Here is a tiny trained network, its code and every weight. The questions are about switching its units off for an input and a target symbol, where a switched-off unit gives its printed mean instead of its output.

import numpy as np


def w(rows, s, z=0):
    codes = np.array(rows[::2]) - 128.0
    scale = np.full(codes.shape[1], s)
    scale[-1] = z or s
    return codes * scale


def f(y):
    return np.maximum(y, 0)


def softmax(a):
    e = np.exp(a - a.max(-1, keepdims=True))
    return e / e.sum(-1, keepdims=True)


def log_softmax(a):
    a = a - a.max(-1, keepdims=True)
    return a - np.log(np.exp(a).sum(-1, keepdims=True))


def net(x, mask):
    ids = ['αβγδεζηθμξπστφψω'.index(c) for c in x.split()]
    T = len(ids)
    res = E[ids] + P[:T]
    q, k, v = (res @ M[0].T for M in (Q, K, V))
    z = softmax(np.where(np.tri(T) > 0, q @ k.T / 4**0.5, -1e9)) @ v
    res = res + np.where(mask[0], z, O[0][:, -1]) @ O[0][:, :-1]
    y = f(res @ A[0][:, :-1].T + A[0][:, -1])
    res = res + np.where(mask[1:17], y, B[0][:, -1]) @ B[0][:, :-1]
    return log_softmax(res[-1] @ U[:, :-1].T + U[:, -1])


Q, K, V, O, A, B = {}, {}, {}, {}, {}, {}
E = w([
[81,124,106,83,147,144,147,85,121,98,125,108],'α',
[76,180,59,6,207,141,167,166,80,129,142,51],'β',
[110,157,128,145,138,141,120,92,183,116,119,98],'γ',
[130,92,122,88,107,210,125,99,184,122,53,179],'δ',
[124,161,126,102,204,80,170,93,116,133,87,105],'ε',
[143,114,153,143,134,117,175,29,158,160,139,169],'ζ',
[116,149,121,169,97,198,106,121,82,154,121,126],'η',
[81,62,156,114,166,107,92,110,53,108,148,158],'θ',
[138,154,127,100,133,68,99,120,157,122,204,150],'μ',
[51,185,181,142,35,111,186,119,90,120,141,147],'ξ',
[145,70,176,74,136,122,156,139,108,100,131,107],'π',
[143,141,79,135,60,187,93,177,104,109,63,76],'σ',
[103,212,131,139,112,135,117,145,216,74,158,153],'τ',
[82,84,165,140,92,127,105,145,171,169,106,149],'φ',
[148,60,100,170,116,91,191,118,134,161,129,88],'ψ',
[141,129,124,154,159,231,205,176,89,107,168,124],'ω',
],0.024)
P = w([
[176,33,151,154,134,109,72,84,7,206,176,229],'0',
[157,144,177,141,175,138,115,84,59,208,89,178],'1',
[97,115,153,154,109,168,121,75,92,175,130,154],'2',
[72,91,165,147,118,172,130,55,166,146,122,123],'3',
[50,154,147,113,137,102,167,122,200,173,158,111],'4',
[30,107,145,125,156,179,170,89,254,101,135,126],'5',
[34,75,158,140,200,166,137,93,187,149,120,119],'6',
],0.0081)
Q[0] = w([
[19,112,124,99,185,116,200,87,158,131,147,114],'H1',
[59,109,154,58,107,199,108,82,165,255,111,154],'H1',
[160,124,27,167,85,116,175,153,133,225,88,178],'H1',
[98,129,141,106,91,82,123,143,182,143,149,198],'H1',
],0.0061)
K[0] = w([
[102,63,146,124,44,136,253,203,241,160,133,77],'H1',
[133,189,197,192,98,102,227,100,216,77,123,140],'H1',
[228,125,130,140,68,76,88,28,95,207,103,155],'H1',
[72,107,164,60,103,99,201,67,125,120,115,119],'H1',
],0.006)
V[0] = w([
[104,194,62,220,116,163,191,107,122,90,218,161],'H1',
[97,57,150,199,54,88,182,51,56,179,96,65],'H1',
[166,181,209,114,84,67,78,120,91,29,222,55],'H1',
[253,67,182,199,144,99,148,95,158,175,135,70],'H1',
],0.006)
O[0] = w([
[188,245,190,201,76,144,239,73,57,235,156,90,175],'H1',
[87,170,160,168,182,254,111,73,120,187,87,138,253],'H1',
[63,40,142,168,97,13,173,101,187,214,81,156,20],'H1',
[106,85,67,166,247,159,161,113,79,155,183,154,63],'H1',
],0.0089,0.0033)
A[0] = w([
[134,109,197,83,93,113,22,137,167,156,91,211,3],'N1',
[138,55,138,137,123,111,63,175,226,157,52,233,121],'N2',
[84,204,188,94,146,204,161,14,160,153,143,141,183],'N3',
[152,152,189,156,134,127,89,37,142,130,199,203,83],'N4',
[191,143,147,142,59,192,113,161,81,147,91,115,73],'N5',
[85,186,50,119,113,123,102,146,157,65,43,79,152],'N6',
[71,152,126,92,135,172,59,160,123,163,54,59,107],'N7',
[42,117,68,158,101,136,121,79,107,194,174,123,148],'N8',
[144,79,179,174,144,138,41,127,78,138,155,114,225],'N9',
[120,149,1,224,178,183,146,131,77,156,150,154,248],'N10',
[129,101,193,108,92,123,116,131,116,76,70,105,69],'N11',
[159,96,98,41,142,160,139,158,62,111,119,135,91],'N12',
[100,122,84,57,105,61,162,72,136,160,112,47,157],'N13',
[22,190,107,129,116,123,113,132,182,158,154,132,82],'N14',
[86,149,195,123,137,86,89,109,74,145,86,162,144],'N15',
[163,90,188,137,96,41,147,168,117,122,234,192,50],'N16',
],0.0063,0.0016)
B[0] = w([
[130,143,162,127,72,145,149,46,63,112,118,25,156],'N1',
[96,159,107,207,71,125,99,151,67,43,190,4,156],'N2',
[160,18,150,109,141,131,140,152,153,128,183,136,252],'N3',
[113,153,171,193,160,177,105,190,173,84,158,221,165],'N4',
[77,105,80,154,118,42,161,59,146,149,118,158,158],'N5',
[59,119,150,161,170,76,149,98,69,102,192,164,176],'N6',
[84,144,141,187,116,155,145,144,145,190,71,210,190],'N7',
[135,146,87,127,131,188,118,96,216,85,93,118,174],'N8',
[97,66,162,40,63,174,113,108,121,175,156,125,158],'N9',
[127,170,185,69,151,51,83,83,170,167,104,66,210],'N10',
[87,136,127,115,138,165,157,45,160,130,163,186,154],'N11',
[137,138,132,153,80,88,209,103,132,83,190,182,183],'N12',
[127,157,128,150,82,94,111,180,128,136,96,159,180],'N13',
[122,83,130,182,182,137,170,105,87,119,50,88,172],'N14',
[164,213,126,164,103,135,164,188,150,52,86,71,152],'N15',
[117,87,62,163,148,216,222,163,164,99,3,109,148],'N16',
],0.0061,0.015)
U = w([
[139,106,132,142,112,164,198,158,141,150,32,170,35],'α',
[111,120,126,86,111,186,88,168,177,136,133,180,145],'β',
[223,157,128,140,127,184,189,153,85,132,232,63,79],'γ',
[115,94,143,132,146,87,126,147,130,128,150,172,96],'δ',
[150,160,85,134,124,166,135,93,96,71,169,175,110],'ε',
[136,126,58,99,161,170,132,89,173,129,123,58,215],'ζ',
[130,80,165,121,143,133,95,206,183,171,226,225,238],'η',
[24,62,2,177,149,78,113,77,153,136,58,213,196],'θ',
[110,121,126,146,143,98,130,103,110,112,142,156,4],'μ',
[121,177,196,76,86,141,74,134,135,178,146,179,132],'ξ',
[77,132,124,114,114,135,95,113,131,121,130,135,40],'π',
[85,123,180,26,76,70,63,151,185,156,218,216,118],'σ',
[82,135,142,119,114,181,81,220,116,144,172,102,120],'τ',
[130,135,149,146,175,61,120,59,89,88,112,177,119],'φ',
[57,44,105,205,187,71,133,131,98,93,198,142,81],'ψ',
[156,166,158,83,41,57,105,49,126,123,134,26,207],'ω',
],0.0056,0.002)

Each question gives the input, a string of symbols that net reads in full, and the target symbol t.
The units are the heads (4 rows each of Q, K, V and O) and the neurons (one row each of A and B). Each row of codes is followed by its name. A weight is (code - 128) times the scale printed after its matrix; where a second scale follows, it is the last column's (O, A, B and U).
mask holds one flag per unit, heads first, then neurons. A switched-off unit (its flag False) gives its mean, the last column of its rows in O or B, instead of its output. The means were averaged over made-up inputs and are rounded, as every weight is.
A unit's drop is (log p(t) with every unit on - log p(t) with that unit switched off) / (log p(t) with every unit on - log p(t) with every unit switched off).
The circuit of an input: a set's keep is (log p(t) with only the set's units on - log p(t) with every unit switched off) / (log p(t) with every unit on - log p(t) with every unit switched off). Starting from the 12 units with the biggest drops (on a tie, the unit counted first), units are removed one at a time, each time the one whose removal leaves the highest keep (on an exact tie, the one counted first), for as long as the keep stays at least 0.8.
circuit, biggest first: the units of the circuit, biggest drop first
k most important neurons: the k neurons with the biggest drops, biggest first
drop of u: that unit's drop, to one decimal
input ψ β π β β τ, target ω: circuit, biggest first : [H1, N1]
input δ ξ ξ β η ζ, target η: 2 most important neurons : [N3, N4]
input β ζ ψ σ ψ μ, target η: circuit, biggest first : [N4, H1, N3]
input ζ η η β ξ α φ, target α: circuit, biggest first : [H1, N14]
input β β ε π δ π α, target θ: most important neuron : [N3]
input π τ φ, target ω: 2 most important neurons : [N1, N2]
input π ω π π α, target θ: circuit, biggest first : [H1, N10]
input δ φ θ ξ β, target α: circuit, biggest first : [H1, N7, N14]
input π μ μ, target θ: 2 most important neurons : [N16, N3]
input γ η β ξ, target α: circuit, biggest first : [H1, N14, N10]
input φ φ φ β η ψ ε, target ζ: 3 most important neurons : [N10, N6, N13]
input μ ψ α ψ μ, target η: 4 most important neurons : [N4, N3, N1, N2]
input β ω ψ σ, target θ: circuit, biggest first : [N5, N7]
input ω ξ ω β β τ, target ω: 2 most important neurons : [N1, N7]
input π φ β ψ, target ζ: most important neuron : [N10]
input β π β, target θ: 2 most important neurons : [N7, N3]
input ζ ξ μ τ ε, target ω: 2 most important neurons : [N7, N4]
input η ψ ζ π τ, target ψ: drop of N14 : 0.3
input θ β δ τ η, target ω: drop of N5 : 0.1
input π π β φ, target τ: drop of N9 : 0.1
input τ σ τ η, target ω: most important neuron : [N7]
